Each row has a name. Each question is about the rows just above it.

[ 12 -11 -88 -72  79   2 -48  22 -33 -36  32 -20  37 101  -3 -52  34   5
 -48 -13  17 -23 -28  66  -2  77 -14  -3 -23  -7  23  23  43  15   2 -15
   7 -48  56 -66 -20  88  16 -44   6  -3  17] : Z188
[-56  27   5  44 -26   6   8  45   6 -61   2 -19  -2  -5  27 -17  44  73
   7   0  16  10 -13  20  15   0  -8  11 -13  -4 -13 -39 -28 -40  16  21
   7 -25 -24 -12  13 -43  11  -6  -9 -31 -42] : Z179
[ 20 -12 -90 -62  73 -32  65  22 -34 -33  34 -21  28 102  11 -50  47  35
 -44  -9  15 -19 -31  82  17  57 -22  34 -14  -1  34   0  41  25  -9 -15
  27 -34  37 -59 -39  82  19 -48  10  -6  11] : Z923
[-56  21  -6  43 -25   0 -13  34   8 -78   0 -14  -5 -11  32  -7  31  73
  11  12  11  10  -4  11  17  -8 -11   5   2  -7 -13 -34 -35 -23  22  17
  95  -3 -27 -14  14 -34  10  -6  -5 -26 -49] : Z375
[  6 -10 -82 -78  94 -34  73  19 -31  56  30 -17  41  94  -7 -31  17 -27
 -47 -17  94 -26 -20  43 -18  91  -5  56 -27 -10  25  50  44   4  14 -14
 -14 -57  71 -69   5  94  12 -39   0  -1  23] : Z860
[-48  32  17  -4 -26  11  29  52   5 -37 -17 -23 -30   2  19 -25  52  64
   2 -15  19   9 -23  26  10   9  -4  19 -28   0 -12 -38 -18 -55   6  23
  14 -44 -17 -30  11 -30  11  -4 -12 -34 -30] : Z31
Count of [94] in Z860:
4
Count of [-1] in Z923:
1
How many times does Z188 hold [-2]?
1
Count of [-30] in Z31:
4
Times [-49] occurs in Z188:
0

[-39 -47 -16  15] -> Z824
[  8 -51  -2   0] -> Z428
[38 38 38 17] -> Z148
[-45 -45 -45  69] -> Z235
[27  7 45 32] -> Z855
[ 77 -71   4   7] -> Z490
[24 55 19 37] -> Z895
[ 15  -9 -47 -78] -> Z247
[ 79   5 -12 -48] -> Z43
How many times does Z235 hold [-45]?
3
How many times does Z148 hold [38]?
3

[-25 -88 -88 -26 -25] -> Z613
[ 69 -89   4 -20  24] -> Z581
[-20 -20 -20 -20 -21] -> Z333
Count of [-20] in Z333:
4
How many times does Z333 hold [-19]?
0
Count of [68] in Z581:
0
How many times does Z613 hold [-26]?
1
Times [4] occurs in Z581:
1

[  3 -17  22 -14 -58  29   8  16   0 -29 -15 -48  44 -27  -4   0  -7 -31
  -1  41  -1  28 -20  -3  29  -9  26  27  -4  -5] -> Z484
[ -4  20  21  27  49 -21 -12 -22  62  37   1 -48 -38  28   5   2   7   7
   4 -45  -7  -7  28 -19 -26  18 -29 -28   5  29] -> Z727
[-11  17 -27   2  38 -29  -2   1  40  31  24 -48 -43  36  -6   8  -3  24
  -8 -30 -17 -19  -1  -9   0  15  -8 -21   2   8] -> Z465
[ -8 -13   1 -33 -75  19  16  39  -8 -19   9 -48  30  -5 -16  13 -22 -28
 -14  50 -27  33 -45 -17  30  -2  46  28   4 -23] -> Z7
[-15   5 -13 -19 -27  -8  10  28  39  14  24 -48 -16  29 -17  18 -19  -7
 -17  11 -40  13 -34 -30  19  12  27   1  -3 -16] -> Z201
[ -3   6  40  -1  -7   4  -4  -3  40  13  -8 -48  -1   5   1   3  -1 -21
   1  -7 -12  20   8 -24 -14   9  -4  -3  34  14] -> Z874
How many times does Z484 hold [-5]?
1
Count of [28] in Z727:
2
Times [1] occurs in Z484:
0

[-51  64 -51  83 -77 -51 -86] = Z72
[ 25 -36  57 -36 -36 -53  25] = Z570
[-60  -7  -7 -33  -7  76   0] = Z355
[  8   8 -48   9  24  71 -70] = Z284
How many times does Z284 hold [8]?
2
Count of [25] in Z570:
2
Times [-51] occurs in Z72:
3
Count of [-6] in Z355:
0

[  2 -20  -9 -15 -13 -12 -59 -22  20  25  28 -32 -59  59 -14 -12  26 -35
  17  54  16  -8  42 -34  61 -17 -64  -5  -8  -2  28 -39  -7 -34 -66 -67
   3 -54 -36 -65  37 -10   5  23 -46 -42   9  25  22 -19  -9  33  21  10
  24] -> Z979
[ 64 -22  -3  -8 -58 -21  22 -29  21  23 -35 -38 -55  73 -57 -57  21 -41
  23  69   5   9  43 -57  51 -18 -64  -4 -14   6  29 -29  -6 -28  23 -75
  -7 -57  22 -54  27  -5  22  41 -35 -33   1  24  22   0   1  35  18  21
  25] -> Z70
[ 64 -22  -3  -8  -9  43 -19 -29  21  43  25 -38 -55  73 -67 -13  21 -19
  23  69 -19   9  43  43  43  43 -64  -4 -14   6  29 -29  -7 -34  43 -67
   3 -54 -36 -65  37 -10   5  23 -46 -42   9  25  22 -19   2  33  29  15
  27] -> Z571
How many times does Z571 hold [-20]?
0
Times [-67] occurs in Z571:
2
Times [2] occurs in Z70:
0
How many times does Z70 hold [-57]?
4

[-53  11  11 -53  11   8  11  11] = Z10
[ 7  7  7  7 30  7  7 30] = Z213
[-58 -12 -47  57 -29   8 -38  58] = Z388
[-59  37  50  57  43  10  37 -54] = Z425
Times [11] occurs in Z10:
5
Count of [6] in Z213:
0
Count of [-54] in Z425:
1
Count of [7] in Z213:
6
Count of [-53] in Z10:
2
Times [8] occurs in Z213:
0

[ 50  56 -74 -74 -74  74] : Z503
[  50 -106   32   74   32   74] : Z947
[-106 -106   32   32   32   55] : Z934
How many times does Z934 hold [32]?
3
How many times does Z947 hold [32]?
2
Times [-74] occurs in Z503:
3
Times [55] occurs in Z934:
1
Count of [33] in Z934:
0
Count of [-106] in Z947:
1

[-20 -60  -8  14  16  40 -54  79 -11]  Z243
[ -5  -5  11  -5 -41  24  17 -12  -5]  Z144
[  7 -50   3 -50  -4 -49  12   3   3]  Z367
[-18 -36  10 -32  -6  -9   9  37 -31]  Z689
How many times does Z367 hold [-50]?
2
How many times does Z367 hold [3]?
3
Times [-5] occurs in Z144:
4
Count of [-20] in Z243:
1

[  9 -58 -14  -1 -91  56  37 -37  -8] -> Z674
[ 32   5  98   1  29 -11  37 -30 -76] -> Z306
[ 62 -25 104 -21  23 -17  10 -36 -61] -> Z524
[-51  -8  60 -85 -10   6  44  41  57] -> Z167
[-30  45 -19 -50  -8 -50 -50 -50 -82] -> Z143
[ 65  10  66 -58  70 -13   5 -82   5] -> Z922
[ 69 -29  69 -29  27 -29  69 -16 -60] -> Z532
[-22   4   4   4 -16   2   4 -16 -49] -> Z777
[-73 -18  41 -12  37  87 -67 -28   2] -> Z382
[-96  11  89 -15 -34  16 -28  -5  39] -> Z767
[-47 -59 -47 -64 -50 -34 -15 -49 -67] -> Z266
How many times does Z532 hold [69]?
3
Count of [68] in Z532:
0
Times [-50] occurs in Z143:
4
How many times does Z777 hold [4]?
4

[ 12  22  41  33 -15  -9] = Z901
[-26 -10  77  13 -28  10] = Z858
[-26 -10  77  13 -28  14] = Z820
[ 33  -4  49   3 -13  31] = Z632
[20 20 20 20 51 26] = Z800
[-26 -10 -28 -26 -28   5] = Z97
[  3  19   3 -75   3   3] = Z491
[-65 -38  28  42 -41   9] = Z502
[15 18 18 18 18 18] = Z74
[-34   7   7   7   7   2] = Z483
[-48  45  16  52 -36 -41] = Z347
[ -6 -27   7  37  17  19] = Z75
Count of [18] in Z74:
5
Count of [-26] in Z97:
2
How many times does Z820 hold [77]?
1
Count of [3] in Z491:
4
Times [7] occurs in Z483:
4
Times [-9] occurs in Z858:
0
Times [20] occurs in Z800:
4

[ -3   3  13  11  13 -11  16  29 -11  -3  -9  -2  12  12  13  10   2  -2
  -4  -4 -11   3  26  13  -9  16 -23] : Z946
[  1   0  -4  25 -11 -18  27  36 -19 -12 -13  -6   2  10 -23  14  -3  13
   1  -1  14  -3  31  16   2  30 -35] : Z478
[ 16 -27   6  46  14 -54  27  97   2 -28  -5   6  67  44 -75  35  48 -10
   9  30 -13 -14  49 -19  12  15 -29] : Z609
Count of [13] in Z946:
4
Count of [-23] in Z478:
1
How many times does Z946 hold [16]?
2

[ 66 -89 -64  66 -34 -89 -89  66] -> Z907
[  1 -65  78 -65  78 -65 -65  78] -> Z678
[ 41  24  41 -50  44 -17 -17 -88] -> Z27
[ 30 -85 -67  73  18   5  20 -21] -> Z368
Times [66] occurs in Z907:
3
How many times does Z27 hold [-17]?
2
How many times does Z907 hold [-89]?
3
Count of [-34] in Z907:
1
How many times does Z368 hold [19]?
0
How many times does Z678 hold [-65]?
4

[ -4   4  20 -22 -20 -39   7 -27  24  11 -17 -43 -24 -43   3   4]  Z627
[ 43   1  33  53  53 -17  -2  48 -37  48  23 -20 -15  53 -22 -26]  Z336
[ 33 -24  -9 -24 -24   1  17 -50 -32  52  31 -24 -26  31  -7 -16]  Z871
[  9 -85 -54 -85  29 -63 -54 -11 -11 -11 -38  28 -40 -84 -38 -38]  Z282
Times [-24] occurs in Z871:
4
How many times does Z336 hold [48]?
2
Count of [-38] in Z282:
3
Times [53] occurs in Z336:
3
Times [-39] occurs in Z282:
0

[  0  -4  -2  12   9   3 -20 -14  -7  38  -6 -14   8  -3 -48   0] : Z699
[ 31  -2  -4 -61   9  13 -13   1   9   5  10   2  -2   8  20  14] : Z876
[  5 -18   5 -79  -2   3  -1   0  34 -13  -8  10  -4   4  34  21] : Z797
[  1 -34 -15 -45 -11 -20   4  -1  13 -30  14  -1  -5  -1 -26 -33] : Z117
[  6  -6  -2  65  -6   9   8  -7   6  26  -6  -8  21 -10  46  10] : Z857
[ -4 -18  -1 -18  -3  -6  14  -6  24   9 -13   9 -13  -2  21  24] : Z829
[ 24 -20  -1  15  -8  11  -1  13  29  -7   4  -6  -5   0  36  14] : Z317
[  6 -15   8 -18 -13 -13   1  16  -7  -5  -3  16   1  -7  20  -7] : Z728
[ 14  12  -4   5  -8   5 -28  -2 -12 -33  -8  11  -4  14   1   5] : Z133
[-17  27  14  89  16   2   1  -7 -14  -3 -32  -5  -8   6  19   2] : Z244
Count of [0] in Z728:
0
Times [-4] occurs in Z133:
2
How many times does Z829 hold [-18]?
2

[-49   3  31  23 -27  33 -16] : Z52
[-17 -17 -17 -72 -17 -17 -37] : Z381
[-24 -17 -12  34  13 -12 -69] : Z991
[  6   8  77 -36  19  -6  14] : Z544
[ 24 -11 -37  54  20  -2  32] : Z132
[ 65  -1 -74 -69  21  13  18] : Z329
[ 16  30  30  30 -53  30 -80] : Z615
[-44 -37 -28 -35  61  20  51] : Z903
[ -6 -15  46  54 -11 -25 -22] : Z697
[ 12 -75 -30 -19  -5 -10  53] : Z62
[  3  20  11 -71   4  11 -75] : Z869
How many times does Z381 hold [-16]?
0
Times [30] occurs in Z615:
4
How many times does Z132 hold [-2]?
1
How many times does Z381 hold [-18]?
0

[ 21  21 -24  21] : Z500
[-53 -23 -53  10] : Z356
[-65  20  20 -14] : Z254
[-16 -16 -17 -16] : Z518
[ 82 -12  82  22] : Z116
How many times does Z356 hold [-23]?
1
How many times does Z116 hold [22]?
1
Count of [-16] in Z518:
3
Count of [21] in Z500:
3
Count of [81] in Z116:
0
Times [23] occurs in Z116:
0

[ -1 -27  -7 -17 -40 -53 -38  16  13  -7] = Z513
[  0   6   0   5  15 -18  30 -48   5   1] = Z44
[ 23   5 -49  39  -8  24  24 -44  22  39] = Z709
[-70 -20 -15   0   0  -1  10  26  55  87] = Z885
[57 34 -3 42 13  0  0  8 40  0] = Z996
[ 29  19  29  29  11  11  29  11 -13  11] = Z668
[ 44  12  12  12 -25  18  12  44   1 -11] = Z586
How many times does Z996 hold [0]?
3
Times [39] occurs in Z709:
2
Times [13] occurs in Z586:
0
How many times does Z668 hold [29]?
4

[ 14  14  65  30  73 -73] = Z693
[62 55 62 62 29 55] = Z516
[ 14  20  16 -28  49 -85] = Z576
[-12  85 -38 -61 -42  -5] = Z476
[-12  85 -38 -61 -42  43] = Z841
[-26 -42 -26 -37  31  31] = Z864
[-1 72 72 15 -1 72] = Z851
[-35 -74  -2 -35 -74 -74] = Z810
[ -2 -35 -54  54 -51  -5] = Z917
[ 36 -12 -26  49  90 -30] = Z326
How many times does Z864 hold [30]?
0
How many times does Z516 hold [55]?
2
Times [73] occurs in Z693:
1
How many times does Z326 hold [90]?
1
Count of [-74] in Z810:
3
Count of [72] in Z851:
3

[ 65  38  21   7  21  13 -44  11  21]  Z509
[ 12  -2  12  12  13  12  -2 -27  12]  Z834
[-15 -15 -15  12 -16 -14 -15 -16 -15]  Z560
How many times does Z834 hold [-27]?
1
How many times does Z560 hold [-15]?
5
Count of [-45] in Z509:
0
Count of [12] in Z509:
0
Times [12] occurs in Z834:
5
Times [10] occurs in Z509:
0
Times [7] occurs in Z509:
1

[ 16 -66  17  16 -66 -66] = Z872
[ 40 -63  54 -35 -15 -22] = Z686
[-42  66  66  66  66  66] = Z411
[-58  10  -3 -36 -47   7] = Z597
[-58  10  -3 -36  74   0] = Z661
[-58  10  -3 -36  74  19] = Z710
[ 89   2 -45  -1  12 -17] = Z714
[ -6  -6  15  -6  31 -26] = Z145
[-82 -16  33  65 -10  24] = Z92
Times [65] occurs in Z92:
1
Count of [-6] in Z145:
3
Times [66] occurs in Z411:
5
Times [16] occurs in Z872:
2
Times [-47] occurs in Z597:
1

[ 27   0 -50  -8  -4 -13 -83 -46  -8 -10  -7  -8 -16 -14  -9  -6 -31 -71
  -5  13  12  36   5  68  16 106  12  48  89  48  35 -16  -4   0  22]  Z42
[ 78  88  66   5   3   2  -7   6  -8  -8 -13 -21 -72 -22  -8  -5 -35 -14
  -8 -12  -8 -16  -6 -72 -13 -64  -7 -13  40  73  72  51  63   5  68]  Z205
[ 27   0 -50  -8  -4 -13 -83 -46  -8 -10  -7  -8 -16 -14  11  -6 -14 -13
  -5   6  12   6  -5  68  16   6  12  48  89  48  35  11 -59  -4 -40]  Z397
Count of [-7] in Z205:
2
How many times does Z397 hold [12]?
2
Count of [73] in Z205:
1
Count of [5] in Z205:
2
Count of [-6] in Z42:
1
Times [-14] occurs in Z397:
2
Times [-71] occurs in Z205:
0

[ 27  27 -29 -18 -10 -28  -1  49   3 -61   0 -61  49 -24   3  -8 -25  47
  27  63 -61   8  29  -2   8 -21  10  27   9  45 -12 -29  10   1  49  -2
 -57  41  52  16   8 -57] : Z429
[ -7 -21  -8  70 -13 -29  29  21  18  11  20  20 -12   6 -15 -19 -23  32
 -14   4 -19   4  33  16  -2 -26  39  -3  44   1  12  -9 -22  27  28 -18
 -25  38   9  21  16 -27] : Z910
[-10  23 -29 -18 -10 -28  -1  49   3 -26 -28 -61  -4 -24 -29  -8 -25  47
 -26  63  14 -30  -4  25  -4 -25  23 -38   1 -43  42  25  28  27 -14 -20
  26  -4 -29  19  24  27] : Z346
[ -3  33 -23 -67   1 -17 -18  27  -9 -34 -17 -67  54 -24  13   8  -8  20
 -17  54  28 -32 -38  10   5  -7 -15 -31 -26 -36  31  28 -10   0 -31  -4
  40 -34 -63   4  14  41] : Z546
Count of [27] in Z429:
4
How many times does Z346 hold [3]?
1
Count of [-29] in Z346:
3
Count of [8] in Z429:
3
Times [27] occurs in Z346:
2

[-16 -42 -11   0]  Z806
[  0   0 -13  -1]  Z707
[ 32 -10 -11   0]  Z997
[-16 -16 -11 -11]  Z809
[-16   3 -11 -15]  Z842
[-16   3  -1   3]  Z17
[-37  -9  44   0]  Z315
[-16   3  70  -1]  Z826
How many times does Z17 hold [-16]?
1
Count of [-1] in Z17:
1
Times [-11] occurs in Z809:
2
Count of [0] in Z707:
2

